Below is a small trained network, with its code and all its weights. Each question gives an input and a target symbol and asks what happens when units are switched off, that is, made to give their printed mean instead of their output.

import numpy as np


def w(rows, s, z=0):
    codes = np.array(rows[::2]) - 128.0
    scale = np.full(codes.shape[1], s)
    scale[-1] = z or s
    return codes * scale


def f(y):
    return np.maximum(y, 0)


def softmax(a):
    e = np.exp(a - a.max(-1, keepdims=True))
    return e / e.sum(-1, keepdims=True)


def log_softmax(a):
    a = a - a.max(-1, keepdims=True)
    return a - np.log(np.exp(a).sum(-1, keepdims=True))


def net(x, mask):
    ids = ['ΓΘΠαελμσ'.index(c) for c in x.split()]
    T = len(ids)
    res = E[ids] + P[:T]
    u = 0
    for l in range(3):
        r = res
        for j in range(3):
            rows = slice(2 * j, 2 * j + 2)
            q, k, v = (r @ M[l][rows].T for M in (Q, K, V))
            z = softmax(np.where(np.tri(T) > 0, q @ k.T / 2**0.5, -1e9)) @ v
            o = O[l][rows]
            res = res + np.where(mask[u + j], z, o[:, -1]) @ o[:, :-1]
        u += 3
        y = f(res @ A[l][:, :-1].T + A[l][:, -1])
        res = res + np.where(mask[u : u + 4], y, B[l][:, -1]) @ B[l][:, :-1]
        u += 4
    return log_softmax(res[-1] @ U[:, :-1].T + U[:, -1])


Q, K, V, O, A, B = {}, {}, {}, {}, {}, {}
E = w([
[129,217,88,245,168,193,239,110,223],'Γ',
[27,242,140,228,34,80,22,231,22],'Θ',
[66,32,88,212,13,11,130,69,236],'Π',
[211,57,138,79,231,107,169,254,208],'α',
[20,53,212,211,102,198,246,85,78],'ε',
[42,247,149,15,221,12,126,203,186],'λ',
[216,227,242,223,151,133,28,38,106],'μ',
[143,14,183,65,168,238,41,207,182],'σ',
],0.0039)
P = w([
[141,105,91,100,100,163,113,79,104],'0',
[131,107,159,209,80,120,175,192,127],'1',
[129,104,191,233,87,103,185,214,122],'2',
[106,102,191,214,115,106,177,189,139],'3',
[103,113,192,220,133,113,149,187,149],'4',
[89,105,197,200,157,121,137,185,168],'5',
[79,108,210,193,160,139,113,180,183],'6',
[66,104,206,181,178,143,89,159,195],'7',
[46,107,214,156,200,164,67,139,214],'8',
[25,111,202,148,217,166,36,130,219],'9',
[35,113,162,147,234,208,1,107,239],'10',
],0.0032)
Q[0] = w([
[194,212,150,102,98,161,110,44,14],'L0H0',
[29,79,251,247,110,225,156,107,203],'L0H0',
[28,36,252,249,90,236,162,219,247],'L0H1',
[38,33,251,248,58,238,152,217,239],'L0H1',
[69,219,212,236,156,41,102,226,232],'L0H2',
[187,39,76,85,57,211,195,25,22],'L0H2',
],0.0037)
K[0] = w([
[182,205,184,138,77,220,99,112,14],'L0H0',
[75,170,153,171,208,108,120,8,235],'L0H0',
[45,4,250,85,245,249,71,152,75],'L0H1',
[57,5,253,101,238,251,77,132,74],'L0H1',
[211,136,251,28,249,83,32,253,183],'L0H2',
[42,123,7,169,33,176,206,28,6],'L0H2',
],0.0037)
V[0] = w([
[35,168,252,245,186,122,114,155,242],'L0H0',
[45,32,236,217,90,59,206,160,245],'L0H0',
[34,89,252,234,181,213,122,184,154],'L0H1',
[105,34,249,197,108,199,61,195,220],'L0H1',
[13,232,168,150,50,88,14,192,24],'L0H2',
[152,154,231,147,238,102,87,227,232],'L0H2',
],0.0037)
O[0] = w([
[59,114,240,189,239,158,48,89,233,230],'L0H0',
[104,91,178,175,206,64,109,120,226,245],'L0H0',
[58,92,232,210,209,144,87,119,179,252],'L0H1',
[124,114,231,206,203,104,113,95,197,237],'L0H1',
[66,175,247,128,22,154,8,111,75,144],'L0H2',
[81,184,221,100,253,137,114,114,196,176],'L0H2',
],0.0036,0.0033)
A[0] = w([
[55,63,251,198,251,206,58,112,238,249],'L0N0',
[107,122,245,125,246,164,5,115,246,254],'L0N1',
[12,104,140,237,128,102,253,51,179,206],'L0N2',
[100,196,106,107,188,32,250,245,91,205],'L0N3',
],0.0036)
B[0] = w([
[99,107,210,148,189,138,90,96,169,247],'L0N0',
[119,115,206,126,211,130,29,91,180,228],'L0N1',
[72,114,171,232,130,101,218,94,192,184],'L0N2',
[87,203,102,74,253,64,225,207,142,137],'L0N3',
],0.0038,0.015)
Q[1] = w([
[25,18,248,242,232,241,36,16,248],'L1H0',
[9,6,243,249,245,236,66,7,244],'L1H0',
[250,248,4,11,9,242,243,230,6],'L1H1',
[242,251,6,14,13,220,245,245,7],'L1H1',
[244,253,5,11,7,240,252,233,17],'L1H2',
[250,243,6,13,20,207,240,230,10],'L1H2',
],0.0038)
K[1] = w([
[124,68,211,204,162,27,140,125,242],'L1H0',
[139,83,206,215,157,10,134,105,245],'L1H0',
[100,141,51,194,8,31,234,208,32],'L1H1',
[109,147,52,203,17,19,230,200,21],'L1H1',
[153,156,13,131,67,27,209,252,84],'L1H2',
[147,171,17,139,85,34,203,242,81],'L1H2',
],0.0036)
V[1] = w([
[132,46,73,92,82,1,32,126,217],'L1H0',
[149,207,128,184,109,27,127,72,160],'L1H0',
[200,227,111,199,81,87,104,44,83],'L1H1',
[162,205,61,90,144,33,240,137,87],'L1H1',
[34,82,151,172,115,202,227,109,111],'L1H2',
[201,157,153,115,142,209,35,140,89],'L1H2',
],0.0036)
O[1] = w([
[185,44,16,215,22,29,5,206,247,132],'L1H0',
[165,208,215,201,48,49,146,10,249,148],'L1H0',
[122,185,114,125,49,189,203,36,194,74],'L1H1',
[88,136,64,85,109,138,165,147,137,2],'L1H1',
[36,46,46,242,186,231,33,159,34,160],'L1H2',
[230,171,254,90,177,93,230,58,62,132],'L1H2',
],0.0037,0.011)
A[1] = w([
[81,136,93,192,85,34,79,184,219,107],'L1N0',
[171,193,195,146,145,60,162,23,104,233],'L1N1',
[102,228,138,32,187,4,130,145,176,255],'L1N2',
[90,225,183,130,154,58,86,45,100,176],'L1N3',
],0.0035,0.0009)
B[1] = w([
[131,93,29,232,95,59,33,152,221,199],'L1N0',
[150,200,253,115,111,12,220,56,132,215],'L1N1',
[21,176,5,6,251,11,209,128,190,166],'L1N2',
[78,191,229,90,162,32,98,105,128,254],'L1N3',
],0.0031,0.0061)
Q[2] = w([
[241,209,14,31,10,247,226,123,6],'L2H0',
[48,17,167,247,155,183,45,126,138],'L2H0',
[174,78,4,164,16,251,210,245,55],'L2H1',
[253,249,10,3,36,120,232,244,18],'L2H1',
[48,145,246,141,242,99,203,15,136],'L2H2',
[248,229,21,21,11,252,211,168,11],'L2H2',
],0.0037)
K[2] = w([
[154,65,41,94,112,172,242,132,164],'L2H0',
[57,204,115,130,164,48,23,206,125],'L2H0',
[111,188,86,135,70,40,254,141,44],'L2H1',
[176,88,100,192,19,116,243,159,37],'L2H1',
[149,210,133,241,198,66,64,65,217],'L2H2',
[165,93,73,14,23,103,136,168,139],'L2H2',
],0.0036)
V[2] = w([
[248,50,186,147,131,231,197,15,166],'L2H0',
[122,165,129,60,185,94,151,212,107],'L2H0',
[107,220,125,13,161,3,120,129,171],'L2H1',
[46,252,129,178,81,55,198,16,115],'L2H1',
[46,61,152,106,199,252,166,110,27],'L2H2',
[42,4,99,82,148,152,57,197,72],'L2H2',
],0.0035)
O[2] = w([
[242,58,152,230,252,240,246,4,151,184],'L2H0',
[35,172,170,49,220,69,177,235,67,32],'L2H0',
[8,245,214,16,23,22,195,213,174,189],'L2H1',
[18,251,95,121,35,245,87,13,243,41],'L2H1',
[26,90,116,198,254,215,125,153,9,151],'L2H2',
[55,24,67,130,172,53,54,222,41,5],'L2H2',
],0.0037,0.002)
A[2] = w([
[89,141,106,150,173,252,245,70,41,254],'L2N0',
[159,48,72,214,149,200,70,144,116,245],'L2N1',
[190,70,167,162,142,19,147,168,53,240],'L2N2',
[236,81,189,156,178,67,208,71,129,164],'L2N3',
],0.0036,0.0025)
B[2] = w([
[16,114,180,162,254,241,223,13,19,154],'L2N0',
[156,12,14,253,234,197,40,75,99,200],'L2N1',
[208,10,179,62,165,12,158,234,16,203],'L2N2',
[234,102,207,72,130,117,198,79,81,255],'L2N3',
],0.0036,0.0078)
U = w([
[142,249,123,149,153,234,251,74,250,182],'Γ',
[15,227,170,131,31,103,37,250,49,236],'Θ',
[186,36,61,179,9,71,95,99,229,51],'Π',
[253,53,177,97,179,22,221,211,30,91],'α',
[32,95,110,130,184,194,152,33,51,4],'ε',
[52,132,68,27,156,63,203,221,197,131],'λ',
[219,207,201,67,18,203,101,38,57,204],'μ',
[181,90,67,195,212,203,21,158,64,126],'σ',
],0.0036,0.0022)

Each question gives the input, a string of symbols that net reads in full, and the target symbol t.
The units are the heads (2 rows each of Q, K, V and O) and the neurons (one row each of A and B). Each row of codes is followed by its name. A weight is (code - 128) times the scale printed after its matrix; where a second scale follows, it is the last column's (O, A, B and U).
mask holds one flag per unit, layer by layer, with each layer's heads first. A switched-off unit (its flag False) gives its mean, the last column of its rows in O or B, instead of its output. The means were averaged over made-up inputs and are rounded, as every weight is.
A unit's drop is (log p(t) with every unit on - log p(t) with that unit switched off) / (log p(t) with every unit on - log p(t) with every unit switched off).
most important unit: the unit with the biggest drop
top k neurons: the k neurons with the biggest drops, biggest first
k most important neurons of layer l: the k neurons of layer l with the biggest drops, biggest first
heads that matter: for each layer, one digit per head in row order, 1 if its drop is at least 0.15 and else 0, layers parted by /
drop of u: that unit's drop, to one decimal
input λ μ ε λ λ ε ε, target Θ: most important unit : L2H0
input Θ ε μ λ α Γ Γ σ Γ, target α: top 3 neurons : [L0N1; L2N3; L0N0]
input ε ε Θ Θ λ Θ α Γ Π σ Π, target α: top 2 neurons : [L0N1; L2N2]
input Π Γ λ, target Θ: heads that matter : 000 / 000 / 110
input α Γ α λ μ Θ, target Γ: top 3 neurons : [L2N2; L0N1; L1N1]
input σ Θ Π μ λ, target Γ: heads that matter : 100 / 011 / 011
input ε Π Π σ Π Θ Π λ σ α, target α: top 3 neurons : [L2N2; L0N1; L0N0]
input σ σ Γ ε μ Π σ ε λ Θ, target Θ: heads that matter : 000 / 000 / 110
input μ μ Θ, target Γ: heads that matter : 000 / 011 / 011
input σ ε α α λ Π, target Θ: heads that matter : 100 / 000 / 110
input α λ α, target λ: top 2 neurons : [L0N3; L1N2]
input ε μ λ, target Γ: heads that matter : 000 / 011 / 011
input λ ε σ ε ε ε α Π σ α α, target α: heads that matter : 000 / 011 / 010
input ε Θ Θ σ ε μ ε, target Γ: most important neuron of layer 1 : [L1N3]
input σ μ ε μ ε μ λ μ α, target Γ: heads that matter : 000 / 001 / 011
input ε σ ε σ ε α λ, target Θ: top 2 neurons : [L1N3; L2N3]
input ε μ ε Π Π, target Π: heads that matter : 100 / 100 / 000
input α σ ε μ ε ε ε σ μ, target α: 2 most important neurons of layer 2 : [L2N3; L2N2]
input ε Π λ Π Π Π, target Π: top 2 neurons : [L1N0; L0N0]
input μ ε Π Π Θ σ Π λ ε Θ, target Θ: most important neuron of layer 2 : [L2N3]
input ε Π Π ε ε λ μ Π, target Γ: 2 most important neurons of layer 1 : [L1N1; L1N3]
input α α μ, target Γ: 2 most important neurons of layer 0 : [L0N1; L0N0]
input α λ Π α ε σ μ Θ σ Π ε, target α: top 2 neurons : [L0N1; L2N2]
input μ σ μ ε μ Γ Π ε λ Γ, target Θ: 3 most important neurons of layer 1 : [L1N2; L1N3; L1N0]
input ε σ ε Π σ ε ε Π σ σ Γ, target α: 2 most important neurons of layer 2 : [L2N3; L2N2]
input μ σ α ε μ ε Γ Π ε λ ε, target Θ: drop of L1N2 : 0.2
input μ α λ ε σ Θ σ μ, target α: drop of L2H2 : -0.1
input α ε Π ε ε ε Π, target σ: drop of L1N2 : 0.1
